Below are the code and all the weights of a small trained network. Each question names an input and a target symbol and asks about switching units off, where a switched-off unit gives its printed mean instead of its output.

import numpy as np


def w(rows, s, z=0):
    codes = np.array(rows[::2]) - 128.0
    scale = np.full(codes.shape[1], s)
    scale[-1] = z or s
    return codes * scale


def f(y):
    return y / 2 * (1 + np.tanh(0.7978845608 * (y + 0.044715 * y**3)))


def softmax(a):
    e = np.exp(a - a.max(-1, keepdims=True))
    return e / e.sum(-1, keepdims=True)


def log_softmax(a):
    a = a - a.max(-1, keepdims=True)
    return a - np.log(np.exp(a).sum(-1, keepdims=True))


def net(x, mask):
    ids = ['ΓΔΛΠΣβξφω'.index(c) for c in x.split()]
    T = len(ids)
    res = E[ids] + P[:T]
    u = 0
    for l in range(2):
        q, k, v = (res @ M[l].T for M in (Q, K, V))
        z = softmax(np.where(np.tri(T) > 0, q @ k.T / 4**0.5, -1e9)) @ v
        res = res + np.where(mask[u], z, O[l][:, -1]) @ O[l][:, :-1]
        u += 1
        y = f(res @ A[l][:, :-1].T + A[l][:, -1])
        res = res + np.where(mask[u : u + 8], y, B[l][:, -1]) @ B[l][:, :-1]
        u += 8
    return log_softmax(res[-1] @ U[:, :-1].T + U[:, -1])


Q, K, V, O, A, B = {}, {}, {}, {}, {}, {}
E = w([
[108,152,121,190,60,163],'Γ',
[135,138,143,231,105,100],'Δ',
[117,168,71,130,138,158],'Λ',
[120,78,179,78,107,135],'Π',
[131,79,198,175,107,130],'Σ',
[110,187,101,65,79,129],'β',
[127,184,158,192,87,76],'ξ',
[124,146,168,104,105,229],'φ',
[125,91,167,109,246,168],'ω',
],0.013)
P = w([
[236,59,34,120,138,85],'0',
[83,151,122,183,92,99],'1',
[196,132,95,182,96,173],'2',
[85,165,152,133,155,79],'3',
[202,135,122,173,108,204],'4',
[67,183,189,122,161,105],'5',
[203,152,144,167,107,245],'6',
[38,153,234,100,146,107],'7',
],0.011)
Q[0] = w([
[151,94,120,114,157,136],'L0H0',
[156,104,140,101,126,98],'L0H0',
[5,160,179,86,148,95],'L0H0',
[179,109,99,122,95,176],'L0H0',
],0.014)
K[0] = w([
[82,136,70,178,54,108],'L0H0',
[158,175,58,174,67,158],'L0H0',
[103,214,254,135,179,168],'L0H0',
[182,63,73,141,132,42],'L0H0',
],0.0078)
V[0] = w([
[122,141,165,150,20,254],'L0H0',
[148,44,140,31,123,212],'L0H0',
[141,232,43,155,120,129],'L0H0',
[70,200,121,54,60,78],'L0H0',
],0.0082)
O[0] = w([
[162,254,134,197,79,154,94],'L0H0',
[194,217,59,100,198,107,87],'L0H0',
[90,81,91,118,76,199,205],'L0H0',
[102,173,140,54,57,120,5],'L0H0',
],0.0099,0.0023)
A[0] = w([
[117,75,61,36,164,102,190],'L0N0',
[180,116,161,163,90,192,252],'L0N1',
[82,107,124,103,238,215,199],'L0N2',
[25,103,188,195,114,120,122],'L0N3',
[254,152,86,40,124,136,98],'L0N4',
[82,91,48,173,223,218,210],'L0N5',
[204,31,73,179,188,128,122],'L0N6',
[117,164,144,212,49,74,172],'L0N7',
],0.0062,0.0019)
B[0] = w([
[170,72,124,52,55,80,158],'L0N0',
[206,153,51,159,36,110,223],'L0N1',
[160,172,186,79,127,184,193],'L0N2',
[31,45,158,90,95,133,220],'L0N3',
[189,58,16,41,185,133,156],'L0N4',
[186,105,253,144,111,229,247],'L0N5',
[195,95,120,207,78,164,254],'L0N6',
[71,123,122,122,91,208,218],'L0N7',
],0.0056,0.0054)
Q[1] = w([
[2,172,156,113,154,152],'L1H0',
[60,217,225,127,181,132],'L1H0',
[93,169,96,98,188,104],'L1H0',
[204,93,76,85,104,175],'L1H0',
],0.0069)
K[1] = w([
[89,186,231,91,100,151],'L1H0',
[98,235,254,91,211,193],'L1H0',
[85,126,174,179,113,199],'L1H0',
[140,87,54,157,130,72],'L1H0',
],0.0068)
V[1] = w([
[174,199,89,23,189,215],'L1H0',
[126,79,180,89,102,228],'L1H0',
[96,188,159,160,43,226],'L1H0',
[80,129,87,2,102,46],'L1H0',
],0.0077)
O[1] = w([
[125,98,1,137,162,132,119],'L1H0',
[75,64,138,140,196,184,254],'L1H0',
[75,167,104,225,128,173,132],'L1H0',
[97,150,103,10,89,154,17],'L1H0',
],0.0091)
A[1] = w([
[54,156,157,223,152,118,108],'L1N0',
[250,130,98,149,122,88,190],'L1N1',
[6,84,189,89,112,208,247],'L1N2',
[130,149,157,123,254,165,244],'L1N3',
[74,73,148,188,156,132,46],'L1N4',
[230,165,134,223,140,96,50],'L1N5',
[231,136,96,127,130,223,52],'L1N6',
[157,91,160,180,245,93,188],'L1N7',
],0.006,0.0014)
B[1] = w([
[162,132,152,2,169,192,247],'L1N0',
[156,192,70,91,93,105,194],'L1N1',
[144,70,84,141,82,25,255],'L1N2',
[85,157,67,162,140,43,184],'L1N3',
[147,92,133,99,171,146,228],'L1N4',
[33,242,131,75,120,138,222],'L1N5',
[69,101,105,94,66,93,211],'L1N6',
[85,180,151,126,145,91,243],'L1N7',
],0.0066,0.014)
U = w([
[208,131,146,112,121,130,120],'Γ',
[217,85,163,208,21,110,81],'Δ',
[105,19,67,190,146,209,99],'Λ',
[107,201,167,141,84,37,187],'Π',
[154,135,229,86,168,161,177],'Σ',
[37,137,55,205,37,55,201],'β',
[38,103,158,58,84,129,7],'ξ',
[122,192,130,144,123,254,197],'φ',
[64,129,125,117,254,93,112],'ω',
],0.0049,0.0016)

Each question gives the input, a string of symbols that net reads in full, and the target symbol t.
The units are the heads (4 rows each of Q, K, V and O) and the neurons (one row each of A and B). Each row of codes is followed by its name. A weight is (code - 128) times the scale printed after its matrix; where a second scale follows, it is the last column's (O, A, B and U).
mask holds one flag per unit, layer by layer, with each layer's heads first. A switched-off unit (its flag False) gives its mean, the last column of its rows in O or B, instead of its output. The means were averaged over made-up inputs and are rounded, as every weight is.
A unit's drop is (log p(t) with every unit on - log p(t) with that unit switched off) / (log p(t) with every unit on - log p(t) with every unit switched off).
The circuit of an input: a set's keep is (log p(t) with only the set's units on - log p(t) with every unit switched off) / (log p(t) with every unit on - log p(t) with every unit switched off). Starting from the 12 units with the biggest drops (on a tie, the unit counted first), units are removed one at a time, each time the one whose removal leaves the highest keep (on an exact tie, the one counted first), for as long as the keep stays at least 0.8.
circuit, biggest first: the units of the circuit, biggest drop first
most important unit: the unit with the biggest drop
k most important neurons: the k neurons with the biggest drops, biggest first
top k neurons in layer l: the k neurons of layer l with the biggest drops, biggest first
input Π β ω, target Γ: most important unit	L1H0
input ω φ β Γ Γ ξ Δ, target ω: circuit, biggest first	L0H0, L1H0, L0N5, L1N7
input Σ β ξ Δ φ Π, target φ: circuit, biggest first	L0H0, L1H0, L1N2
input Π φ β ξ β β β Λ, target β: circuit, biggest first	L0H0, L1H0
input Π Σ φ, target Γ: circuit, biggest first	L1H0, L0H0, L0N4
input Λ φ Λ Π Λ Γ ξ, target Λ: circuit, biggest first	L0H0, L1H0, L0N5
input Σ Λ Σ Π Λ ξ Λ Γ, target ξ: 3 most important neurons	L1N0, L0N3, L1N2
input β Λ φ Δ Λ Δ φ, target ξ: circuit, biggest first	L1H0, L0H0, L0N4
input ξ Γ Γ β, target β: circuit, biggest first	L0H0, L1N2, L1H0
input φ Λ ξ, target β: circuit, biggest first	L0H0, L1H0, L0N4, L1N0
input Π ω φ ξ Λ φ ξ Λ, target φ: top 2 neurons in layer 1	L1N2, L1N0
input Λ φ Σ Γ, target φ: circuit, biggest first	L0H0, L1H0, L1N0
input φ Λ ω Λ ω, target β: top 2 neurons in layer 0	L0N4, L0N3
input Π ξ φ φ ξ, target Γ: circuit, biggest first	L1H0, L0H0, L0N4
input ξ Σ ξ Δ φ Σ β, target Δ: top neuron in layer 0	L0N1
input Λ Λ ξ, target Λ: circuit, biggest first	L0H0, L1H0, L0N5, L1N5
input φ Π β φ β, target β: circuit, biggest first	L0H0, L1H0, L1N0
input β ξ ξ φ Λ, target ξ: circuit, biggest first	L1H0, L0H0, L0N0
input Λ Δ ω φ ξ Σ β, target Λ: 2 most important neurons	L0N5, L1N5
input β φ β Π Π, target ξ: most important unit	L1H0
input Λ Π Π Λ ω, target Λ: top 3 neurons in layer 0	L0N5, L0N0, L0N4
input Γ φ Σ Σ Σ, target φ: 3 most important neurons	L1N5, L1N2, L0N1
input Δ Λ Π Γ β ξ ξ Δ, target ξ: 2 most important neurons	L1N0, L0N3
input Δ Γ β, target Σ: 2 most important neurons	L0N6, L1N0
input β Π Γ Λ ξ, target ξ: 2 most important neurons	L0N4, L0N0
